Below is a small trained network, with its code and all its weights. Each question gives an input and a class and asks what happens when units are switched off, that is, made to give their printed mean instead of their output.

import numpy as np


def w(rows, s, z=0):
    codes = np.array(rows[::2]) - 128.0
    scale = np.full(codes.shape[1], s)
    scale[-1] = z or s
    return codes * scale


def norm(h):
    return h / np.sqrt((h * h).mean(-1, keepdims=True) + 1e-5)


def f(y):
    return np.maximum(y, 0)


def log_softmax(a):
    a = a - a.max(-1, keepdims=True)
    return a - np.log(np.exp(a).sum(-1, keepdims=True))


def net(x, mask):
    res = np.array(x, float).reshape(1, 6) / 4 @ E
    u = 0
    for l in range(2):
        y = f(norm(res) @ A[l][:, :-1].T + A[l][:, -1])
        res = res + np.where(mask[u : u + 7], y, B[l][:, -1]) @ B[l][:, :-1]
        u += 7
    return log_softmax(norm(res)[-1] @ U[:, :-1].T + U[:, -1])


A, B = {}, {}
E = w([
[95,153,118,76,93,80,95,115,151],'x0',
[179,95,139,85,169,184,188,81,117],'x1',
[35,194,128,146,161,116,9,160,133],'x2',
[156,12,108,198,105,112,146,186,118],'x3',
[130,133,97,77,116,47,160,165,162],'x4',
[142,101,113,125,156,174,184,189,125],'x5',
],0.012)
A[0] = w([
[150,45,146,164,52,59,206,131,216,103],'0.n0',
[190,26,99,154,126,185,238,70,162,138],'0.n1',
[184,116,49,90,70,95,219,175,125,44],'0.n2',
[129,170,85,143,202,180,153,124,102,128],'0.n3',
[92,82,98,187,84,82,151,207,174,1],'0.n4',
[70,85,2,141,26,78,78,187,221,106],'0.n5',
[165,32,135,201,77,199,177,227,122,193],'0.n6',
],0.0092,0.0048)
B[0] = w([
[200,129,202,96,62,135,131,105,71,205],'0.n0',
[156,157,214,185,149,44,210,210,103,247],'0.n1',
[162,165,188,30,147,194,122,155,119,193],'0.n2',
[166,119,82,94,133,183,123,143,21,171],'0.n3',
[195,98,61,227,250,208,187,101,31,170],'0.n4',
[148,154,144,204,150,83,202,168,85,211],'0.n5',
[204,136,156,154,60,68,162,175,48,250],'0.n6',
],0.011)
A[1] = w([
[229,2,144,94,70,92,208,108,101,215],'1.n0',
[136,52,189,170,47,186,190,63,235,23],'1.n1',
[122,124,214,213,63,176,103,76,85,143],'1.n2',
[131,27,146,216,116,223,145,194,185,147],'1.n3',
[164,151,127,76,46,60,209,65,142,174],'1.n4',
[145,127,65,99,116,180,113,43,135,2],'1.n5',
[193,21,165,202,48,66,52,95,73,32],'1.n6',
],0.0098,0.0076)
B[1] = w([
[226,10,166,130,140,143,208,175,81,248],'1.n0',
[199,195,187,131,105,39,219,179,29,129],'1.n1',
[140,199,51,101,167,142,110,33,67,179],'1.n2',
[197,120,138,179,202,144,229,161,32,149],'1.n3',
[133,61,146,139,182,177,93,157,92,198],'1.n4',
[124,164,156,159,145,175,87,121,100,131],'1.n5',
[159,176,68,192,226,215,227,128,70,161],'1.n6',
],0.013,0.016)
U = w([
[125,182,155,75,174,198,54,70,74,79],'0',
[110,168,179,158,112,9,93,205,143,150],'1',
[168,39,155,63,54,93,141,121,210,3],'2',
[152,104,64,199,174,183,178,133,103,212],'3',
],0.015,0.0074)

Each question gives the input, the list of numbers given to net, and the class t.
The units are the neurons (one row each of A and B). Each row of codes is followed by its name. A weight is (code - 128) times the scale printed after its matrix; where a second scale follows, it is the last column's (A, B and U).
mask holds one flag per neuron, layer by layer. A switched-off neuron (its flag False) gives its mean, the last column of its row in B, instead of its output. The means were averaged over made-up inputs and are rounded, as every weight is.
A unit's drop is (log p(t) with every unit on - log p(t) with that unit switched off) / (log p(t) with every unit on - log p(t) with every unit switched off).
The circuit of an input: a set's keep is (log p(t) with only the set's units on - log p(t) with every unit switched off) / (log p(t) with every unit on - log p(t) with every unit switched off). Starting from the 12 units with the biggest drops (on a tie, the unit counted first), units are removed one at a time, each time the one whose removal leaves the highest keep (on an exact tie, the one counted first), for as long as the keep stays at least 0.8.
units of the circuit, in order: the units of the circuit, biggest drop first
most important unit: the unit with the biggest drop
top k neurons: the k neurons with the biggest drops, biggest first
top k neurons in layer l: the k neurons of layer l with the biggest drops, biggest first
input [2,7,7,-5,7,1], class 0: units of the circuit, in order : [0.n1, 1.n0]
input [-6,1,-3,1,7,-1], class 1: units of the circuit, in order : [0.n1]
input [4,3,-3,2,7,0], class 2: units of the circuit, in order : [0.n2, 1.n6, 0.n0]
input [3,2,-5,-4,6,-4], class 2: units of the circuit, in order : [1.n6, 0.n4, 0.n5]
input [5,-4,7,1,-3,3], class 1: top 3 neurons in layer 1 : [1.n0, 1.n6, 1.n4]
input [6,-2,8,-7,-3,8], class 0: top 3 neurons in layer 0 : [0.n1, 0.n6, 0.n5]
input [0,-1,6,0,4,4], class 1: top 4 neurons : [1.n0, 1.n6, 1.n2, 1.n4]
input [2,7,2,-7,1,5], class 0: units of the circuit, in order : [0.n6, 1.n0, 0.n1, 0.n5]
input [-4,-3,1,-6,6,-1], class 1: top 4 neurons : [1.n2, 1.n0, 0.n0, 1.n6]
input [-8,-5,-8,-7,5,5], class 1: units of the circuit, in order : [0.n1, 1.n6]
input [2,-2,-2,-5,-5,5], class 0: top 2 neurons : [0.n6, 1.n0]
input [-2,-1,8,2,-7,-2], class 0: top 2 neurons : [1.n0, 0.n6]
input [-1,-3,2,-1,5,-5], class 1: top 2 neurons : [0.n6, 1.n0]
input [-5,-6,-1,-7,1,-4], class 0: most important unit : 0.n1
input [4,3,1,-2,3,4], class 0: top 3 neurons in layer 1 : [1.n0, 1.n6, 1.n3]
input [8,4,-5,-3,1,-3], class 2: top 2 neurons in layer 0 : [0.n4, 0.n5]
input [1,-2,1,-1,5,-6], class 1: top 2 neurons in layer 0 : [0.n6, 0.n0]
